Here is a tiny trained network, its code and every weight. The questions are about switching its units off for an input and a target symbol, where a switched-off unit gives its printed mean instead of its output.

import numpy as np


def w(rows, s, z=0):
    codes = np.array(rows[::2]) - 128.0
    scale = np.full(codes.shape[1], s)
    scale[-1] = z or s
    return codes * scale


def norm(h):
    return h / np.sqrt((h * h).mean(-1, keepdims=True) + 1e-5)


def f(y):
    return y / 2 * (1 + np.tanh(0.7978845608 * (y + 0.044715 * y**3)))


def softmax(a):
    e = np.exp(a - a.max(-1, keepdims=True))
    return e / e.sum(-1, keepdims=True)


def log_softmax(a):
    a = a - a.max(-1, keepdims=True)
    return a - np.log(np.exp(a).sum(-1, keepdims=True))


def net(x, mask):
    ids = ['αβγζηθξστψω'.index(c) for c in x.split()]
    T = len(ids)
    res = E[ids] + P[:T]
    u = 0
    for l in range(2):
        r = norm(res)
        for j in range(3):
            rows = slice(2 * j, 2 * j + 2)
            q, k, v = (r @ M[l][rows].T for M in (Q, K, V))
            z = softmax(np.where(np.tri(T) > 0, q @ k.T / 2**0.5, -1e9)) @ v
            o = O[l][rows]
            res = res + np.where(mask[u + j], z, o[:, -1]) @ o[:, :-1]
        u += 3
        y = f(norm(res) @ A[l][:, :-1].T + A[l][:, -1])
        res = res + np.where(mask[u : u + 4], y, B[l][:, -1]) @ B[l][:, :-1]
        u += 4
    return log_softmax(norm(res)[-1] @ U[:, :-1].T + U[:, -1])


Q, K, V, O, A, B = {}, {}, {}, {}, {}, {}
E = w([
[93,84,78,140,138,101,54],'α',
[173,54,77,115,131,68,204],'β',
[93,90,86,140,143,94,59],'γ',
[93,85,80,136,136,103,56],'ζ',
[95,84,78,141,137,105,58],'η',
[95,83,85,133,142,99,53],'θ',
[121,191,177,188,99,28,166],'ξ',
[88,83,76,132,129,110,59],'σ',
[68,181,111,5,174,147,164],'τ',
[251,87,143,181,164,146,139],'ψ',
[137,155,122,176,136,133,47],'ω',
],0.018)
P = w([
[23,3,206,153,211,129,130],'0',
[83,131,141,108,197,64,76],'1',
[95,151,119,122,175,73,76],'2',
[109,163,102,132,159,80,84],'3',
[123,161,95,130,144,82,91],'4',
[131,166,94,129,131,84,95],'5',
[140,163,90,127,120,83,96],'6',
[149,162,91,122,105,88,102],'7',
[156,158,91,116,92,88,103],'8',
[164,155,92,112,74,91,108],'9',
[178,150,95,102,64,94,109],'10',
[183,147,90,101,45,96,111],'11',
[187,150,92,95,49,108,113],'12',
],0.012)
Q[0] = w([
[253,138,191,228,169,182,114],'0.h1',
[127,227,208,69,177,212,160],'0.h1',
[4,61,243,158,241,186,210],'0.h2',
[120,199,233,175,81,206,234],'0.h2',
[62,65,95,197,133,100,39],'0.h3',
[120,109,177,141,131,137,158],'0.h3',
],0.0061)
K[0] = w([
[194,92,179,235,210,81,34],'0.h1',
[38,79,122,152,177,135,59],'0.h1',
[134,109,121,164,73,93,61],'0.h2',
[129,169,253,186,158,31,201],'0.h2',
[191,143,82,150,77,70,84],'0.h3',
[133,141,88,142,177,82,91],'0.h3',
],0.0065)
V[0] = w([
[123,125,122,151,91,94,74],'0.h1',
[155,150,88,102,86,168,92],'0.h1',
[130,143,176,245,133,75,129],'0.h2',
[171,97,75,117,160,208,108],'0.h2',
[84,3,218,235,127,53,96],'0.h3',
[160,207,146,118,128,128,99],'0.h3',
],0.011)
O[0] = w([
[42,70,103,195,59,110,129,149],'0.h1',
[96,120,166,54,102,77,103,87],'0.h1',
[118,61,99,61,49,195,188,102],'0.h2',
[152,82,194,118,154,147,71,102],'0.h2',
[2,78,197,122,227,91,171,254],'0.h3',
[179,100,119,176,99,98,34,109],'0.h3',
],0.0085,0.0098)
A[0] = w([
[237,71,42,184,181,166,50,2],'0.n1',
[59,2,215,102,94,187,140,152],'0.n2',
[51,138,42,145,49,142,128,137],'0.n3',
[222,221,46,113,92,141,104,76],'0.n4',
],0.0086,0.0045)
B[0] = w([
[149,113,165,159,224,150,154,162],'0.n1',
[131,203,1,193,218,143,53,253],'0.n2',
[131,156,38,12,176,103,50,210],'0.n3',
[93,234,116,162,38,136,3,161],'0.n4',
],0.0087,0.0035)
Q[1] = w([
[136,183,203,117,124,169,172],'1.h1',
[102,165,105,163,109,128,95],'1.h1',
[91,172,108,179,152,72,10],'1.h2',
[174,1,129,118,147,228,134],'1.h2',
[141,161,144,126,129,138,183],'1.h3',
[103,101,113,100,104,127,194],'1.h3',
],0.02)
K[1] = w([
[42,134,137,99,204,165,143],'1.h1',
[156,162,148,110,80,177,120],'1.h1',
[116,247,96,86,186,184,56],'1.h2',
[187,8,153,218,112,135,122],'1.h2',
[85,136,104,108,188,117,123],'1.h3',
[141,175,139,96,192,92,151],'1.h3',
],0.019)
V[1] = w([
[155,104,154,82,137,50,183],'1.h1',
[138,52,104,91,161,100,104],'1.h1',
[93,151,101,175,99,121,5],'1.h2',
[187,178,61,113,95,130,122],'1.h2',
[185,81,153,155,144,127,129],'1.h3',
[110,100,145,203,147,130,155],'1.h3',
],0.014)
O[1] = w([
[86,124,40,173,138,120,212,146],'1.h1',
[133,208,125,157,247,197,165,209],'1.h1',
[138,87,99,232,240,122,174,184],'1.h2',
[73,137,99,74,193,185,180,66],'1.h2',
[214,92,105,123,161,88,113,26],'1.h3',
[171,67,137,110,141,153,193,253],'1.h3',
],0.011,0.0057)
A[1] = w([
[103,85,176,215,133,142,223,72],'1.n1',
[83,70,72,142,75,132,246,11],'1.n2',
[102,150,31,152,212,160,225,129],'1.n3',
[230,155,172,157,123,238,116,90],'1.n4',
],0.012)
B[1] = w([
[105,46,250,131,236,37,172,160],'1.n1',
[221,198,45,75,100,201,21,144],'1.n2',
[139,136,89,182,105,203,75,252],'1.n3',
[220,191,30,23,72,80,107,131],'1.n4',
],0.017,0.016)
U = w([
[118,82,139,200,197,126,189,254],'α',
[164,193,31,161,147,202,60,132],'β',
[143,133,112,115,130,136,142,50],'γ',
[143,120,114,110,129,136,140,62],'ζ',
[138,121,120,114,121,146,138,65],'η',
[144,131,119,111,122,141,135,64],'θ',
[80,112,40,158,37,44,211,204],'ξ',
[137,126,122,111,124,145,141,66],'σ',
[77,241,112,15,240,119,98,48],'τ',
[224,118,44,52,182,47,170,167],'ψ',
[175,68,209,126,64,156,2,94],'ω',
],0.008,0.0049)

Each question gives the input, a string of symbols that net reads in full, and the target symbol t.
The units are the heads (2 rows each of Q, K, V and O) and the neurons (one row each of A and B). Each row of codes is followed by its name. A weight is (code - 128) times the scale printed after its matrix; where a second scale follows, it is the last column's (O, A, B and U).
mask holds one flag per unit, layer by layer, with each layer's heads first. A switched-off unit (its flag False) gives its mean, the last column of its rows in O or B, instead of its output. The means were averaged over made-up inputs and are rounded, as every weight is.
A unit's drop is (log p(t) with every unit on - log p(t) with that unit switched off) / (log p(t) with every unit on - log p(t) with every unit switched off).
The circuit of an input: a set's keep is (log p(t) with only the set's units on - log p(t) with every unit switched off) / (log p(t) with every unit on - log p(t) with every unit switched off). Starting from the 12 units with the biggest drops (on a tie, the unit counted first), units are removed one at a time, each time the one whose removal leaves the highest keep (on an exact tie, the one counted first), for as long as the keep stays at least 0.8.
units of the circuit, in order: the units of the circuit, biggest drop first
unit that matters most: the unit with the biggest drop
k most important neurons: the k neurons with the biggest drops, biggest first
k most important neurons of layer l: the k neurons of layer l with the biggest drops, biggest first
which heads matter: for each layer, one digit per head in row order, 1 if its drop is at least 0.15 and else 0, layers parted by /
input β β ω ξ σ, target α: which heads matter -> 000 / 010
input σ η ξ τ γ, target τ: units of the circuit, in order -> [1.h2; 1.n3; 0.n2; 0.h1]
input τ ξ η ξ ω α θ α ω ω ζ, target ω: unit that matters most -> 1.h2
input σ τ ζ ψ α, target ψ: which heads matter -> 000 / 111
input β τ γ η, target τ: which heads matter -> 001 / 010
input σ γ ω θ γ ω ψ τ ω, target ω: units of the circuit, in order -> [1.h1; 0.h3]
input σ ξ ω ω ξ ξ, target β: 3 most important neurons -> [0.n3; 1.n2; 1.n3]
input β τ β α γ τ ξ ω, target α: 3 most important neurons -> [0.n4; 0.n3; 0.n2]
input β ζ γ α τ θ, target τ: which heads matter -> 000 / 110
input ω ζ τ ξ ω ψ ζ, target ψ: units of the circuit, in order -> [1.n3; 1.h3; 1.h2; 0.n2]
input τ ζ θ, target τ: units of the circuit, in order -> [1.h2; 1.n3; 0.h3; 0.h1]
input α ζ γ τ α, target τ: 3 most important neurons -> [1.n3; 0.n2; 1.n1]
input τ ψ β τ, target β: 3 most important neurons -> [1.n3; 0.n4; 1.n1]
input γ ζ τ β σ θ γ ξ ξ ξ η α, target ξ: units of the circuit, in order -> [1.h1; 1.n3]
input τ η ξ α ψ γ, target ψ: 2 most important neurons of layer 0 -> [0.n3; 0.n2]
input ω ζ α τ ψ ξ β ψ ω ζ ψ γ θ, target ψ: units of the circuit, in order -> [1.h3; 1.n3; 1.h2]
input ξ τ ω η ξ η α, target ξ: units of the circuit, in order -> [1.h2; 1.h1; 1.n3]
input ω θ γ σ β ξ α ω θ τ α ω α, target ω: units of the circuit, in order -> [1.h1]
input τ β β β ω ζ, target ω: which heads matter -> 011 / 010
input ζ η ζ γ τ ξ ψ α, target ψ: which heads matter -> 001 / 111
input τ ω σ τ, target β: 3 most important neurons -> [0.n4; 1.n3; 1.n1]
input σ σ β ξ σ θ β τ θ ξ β, target β: which heads matter -> 010 / 110
input σ τ ψ ξ σ σ ω θ, target ω: units of the circuit, in order -> [1.h2; 0.h3; 1.h1]
input σ ζ ζ ψ η γ τ β τ τ ψ, target ψ: 3 most important neurons -> [1.n4; 1.n3; 0.n4]
input θ θ θ σ ξ α η ω, target α: units of the circuit, in order -> [1.h2]
input ω β ζ β τ ξ ψ β η ω η, target ω: units of the circuit, in order -> [0.h3; 1.h1]
input ω σ ω ψ τ σ, target τ: which heads matter -> 001 / 110
input ω β β γ θ ξ σ ξ, target β: which heads matter -> 110 / 000
input ω ψ β η α ψ ψ ζ ψ ξ τ η, target τ: which heads matter -> 011 / 110
